Here is a tiny trained network, its code and every weight. The questions are about switching its units off for an input and a target symbol, where a switched-off unit gives its printed mean instead of its output.

import numpy as np


def w(rows, s, z=0):
    codes = np.array(rows[::2]) - 128.0
    scale = np.full(codes.shape[1], s)
    scale[-1] = z or s
    return codes * scale


def norm(h):
    return h / np.sqrt((h * h).mean(-1, keepdims=True) + 1e-5)


def f(y):
    return y / 2 * (1 + np.tanh(0.7978845608 * (y + 0.044715 * y**3)))


def softmax(a):
    e = np.exp(a - a.max(-1, keepdims=True))
    return e / e.sum(-1, keepdims=True)


def log_softmax(a):
    a = a - a.max(-1, keepdims=True)
    return a - np.log(np.exp(a).sum(-1, keepdims=True))


def net(x, mask):
    ids = ['ΓΛΣαβδηθξφψω'.index(c) for c in x.split()]
    T = len(ids)
    res = E[ids] + P[:T]
    q, k, v = (norm(res) @ M[0].T for M in (Q, K, V))
    z = softmax(np.where(np.tri(T) > 0, q @ k.T / 2**0.5, -1e9)) @ v
    res = res + np.where(mask[0], z, O[0][:, -1]) @ O[0][:, :-1]
    y = f(norm(res) @ A[0][:, :-1].T + A[0][:, -1])
    res = res + np.where(mask[1:9], y, B[0][:, -1]) @ B[0][:, :-1]
    return log_softmax(norm(res)[-1] @ U[:, :-1].T + U[:, -1])


Q, K, V, O, A, B = {}, {}, {}, {}, {}, {}
E = w([
[199,40,49,81,140,123],'Γ',
[8,114,131,22,109,114],'Λ',
[133,94,61,66,74,191],'Σ',
[188,66,46,107,71,190],'α',
[144,41,93,39,140,82],'β',
[193,28,41,93,165,123],'δ',
[123,93,109,2,119,88],'η',
[252,40,114,18,122,39],'θ',
[28,90,76,88,92,175],'ξ',
[59,80,124,20,140,75],'φ',
[86,106,53,72,63,191],'ψ',
[63,112,161,5,36,153],'ω',
],0.006)
P = w([
[103,164,80,144,189,115],'0',
[80,19,130,7,88,201],'1',
[120,184,101,121,87,94],'2',
[88,26,118,11,80,206],'3',
[161,134,209,129,99,164],'4',
[87,22,126,8,93,197],'5',
[141,231,122,179,136,108],'6',
[98,20,128,2,98,197],'7',
[134,160,138,170,57,94],'8',
[90,18,127,3,94,194],'9',
[165,143,223,166,85,139],'10',
[82,24,127,5,96,196],'11',
[167,224,196,199,129,183],'12',
[88,20,126,11,89,198],'13',
],0.012)
Q[0] = w([
[65,13,15,57,136,129],'H1',
[117,175,104,136,253,177],'H1',
],0.014)
K[0] = w([
[92,146,25,75,254,167],'H1',
[139,29,192,70,144,209],'H1',
],0.014)
V[0] = w([
[8,158,208,100,124,61],'H1',
[194,108,144,110,147,57],'H1',
],0.013)
O[0] = w([
[140,214,3,158,172,50,251],'H1',
[46,29,79,36,76,76,55],'H1',
],0.014,0.0018)
A[0] = w([
[83,59,35,92,126,109,2],'N1',
[134,179,94,153,117,45,149],'N2',
[126,178,35,109,127,112,170],'N3',
[145,205,159,249,160,74,84],'N4',
[85,121,94,113,62,53,62],'N5',
[188,205,153,197,120,166,123],'N6',
[109,32,145,60,91,147,204],'N7',
[170,167,220,182,140,163,23],'N8',
],0.015,0.0099)
B[0] = w([
[167,107,172,67,112,170,182],'N1',
[81,111,142,135,76,129,196],'N2',
[159,87,151,180,150,93,238],'N3',
[178,160,138,47,87,252,162],'N4',
[196,117,129,120,194,147,168],'N5',
[66,122,157,77,126,76,171],'N6',
[114,175,87,177,151,122,253],'N7',
[141,138,97,196,213,22,160],'N8',
],0.018,0.016)
U = w([
[62,121,127,132,108,141,188],'Γ',
[181,224,118,134,83,126,115],'Λ',
[212,150,116,106,201,172,66],'Σ',
[101,107,122,26,58,129,254],'α',
[142,144,245,101,127,210,173],'β',
[143,154,35,181,91,57,36],'δ',
[158,207,175,223,179,159,9],'η',
[124,45,193,119,109,95,190],'θ',
[65,135,115,141,106,135,185],'ξ',
[70,165,115,123,188,24,74],'φ',
[101,172,10,80,161,109,81],'ψ',
[113,174,184,44,163,105,173],'ω',
],0.013,0.0056)

Each question gives the input, a string of symbols that net reads in full, and the target symbol t.
The units are the heads (2 rows each of Q, K, V and O) and the neurons (one row each of A and B). Each row of codes is followed by its name. A weight is (code - 128) times the scale printed after its matrix; where a second scale follows, it is the last column's (O, A, B and U).
mask holds one flag per unit, heads first, then neurons. A switched-off unit (its flag False) gives its mean, the last column of its rows in O or B, instead of its output. The means were averaged over made-up inputs and are rounded, as every weight is.
A unit's drop is (log p(t) with every unit on - log p(t) with that unit switched off) / (log p(t) with every unit on - log p(t) with every unit switched off).
The circuit of an input: a set's keep is (log p(t) with only the set's units on - log p(t) with every unit switched off) / (log p(t) with every unit on - log p(t) with every unit switched off). Starting from all 9 units, units are removed one at a time, each time the one whose removal leaves the highest keep (on an exact tie, the one counted first), for as long as the keep stays at least 0.8.
units of the circuit, in order: the units of the circuit, biggest drop first
unit that matters most: the unit with the biggest drop
top k neurons: the k neurons with the biggest drops, biggest first
input α β Σ α Σ η η θ ψ η η δ, target β: top neuron	N3
input β β θ β, target ψ: units of the circuit, in order	N7; N3
input ω η ψ Σ ξ ξ Λ β φ η η η ψ, target θ: top 2 neurons	N7; N2
input β η η Γ Λ η Γ β η η φ η, target ψ: top 2 neurons	N7; N3
input η δ Σ Γ η θ Γ φ, target Σ: top 2 neurons	N1; N7
input η Σ Λ Λ Σ, target Λ: units of the circuit, in order	H1; N4; N2
input η φ φ Γ δ β Σ η η, target φ: units of the circuit, in order	H1; N8; N6; N3
input β φ Γ ξ, target ψ: units of the circuit, in order	N7; N3
input Σ Λ Λ η θ, target Λ: units of the circuit, in order	H1; N4; N2
input Λ η Σ η Λ η Σ ψ Σ η ω, target φ: units of the circuit, in order	N8; N6
input ψ η Λ Γ, target φ: top 2 neurons	N8; N6
input ξ Λ η η Σ ψ ψ, target φ: units of the circuit, in order	H1; N8; N6
input ψ Γ φ δ, target φ: units of the circuit, in order	H1; N8; N6; N4
input φ Σ Λ α α φ β Λ ψ, target Σ: unit that matters most	H1
input β δ β ω β δ Λ φ, target ψ: top 4 neurons	N7; N3; N4; N2
input β ξ Λ η α η ξ φ ψ ψ Λ, target ω: top 2 neurons	N6; N4
input ξ φ η η η Σ β Σ, target ω: units of the circuit, in order	H1; N6; N4
input θ η ψ η Λ η φ φ, target α: top 3 neurons	N3; N8; N1
input Γ Σ Λ η η η η Σ, target Γ: units of the circuit, in order	H1; N7; N1
input η η β, target θ: units of the circuit, in order	N7
input Λ Λ ψ α θ φ η Σ ψ η ψ η φ η, target δ: top 3 neurons	N3; N1; N2
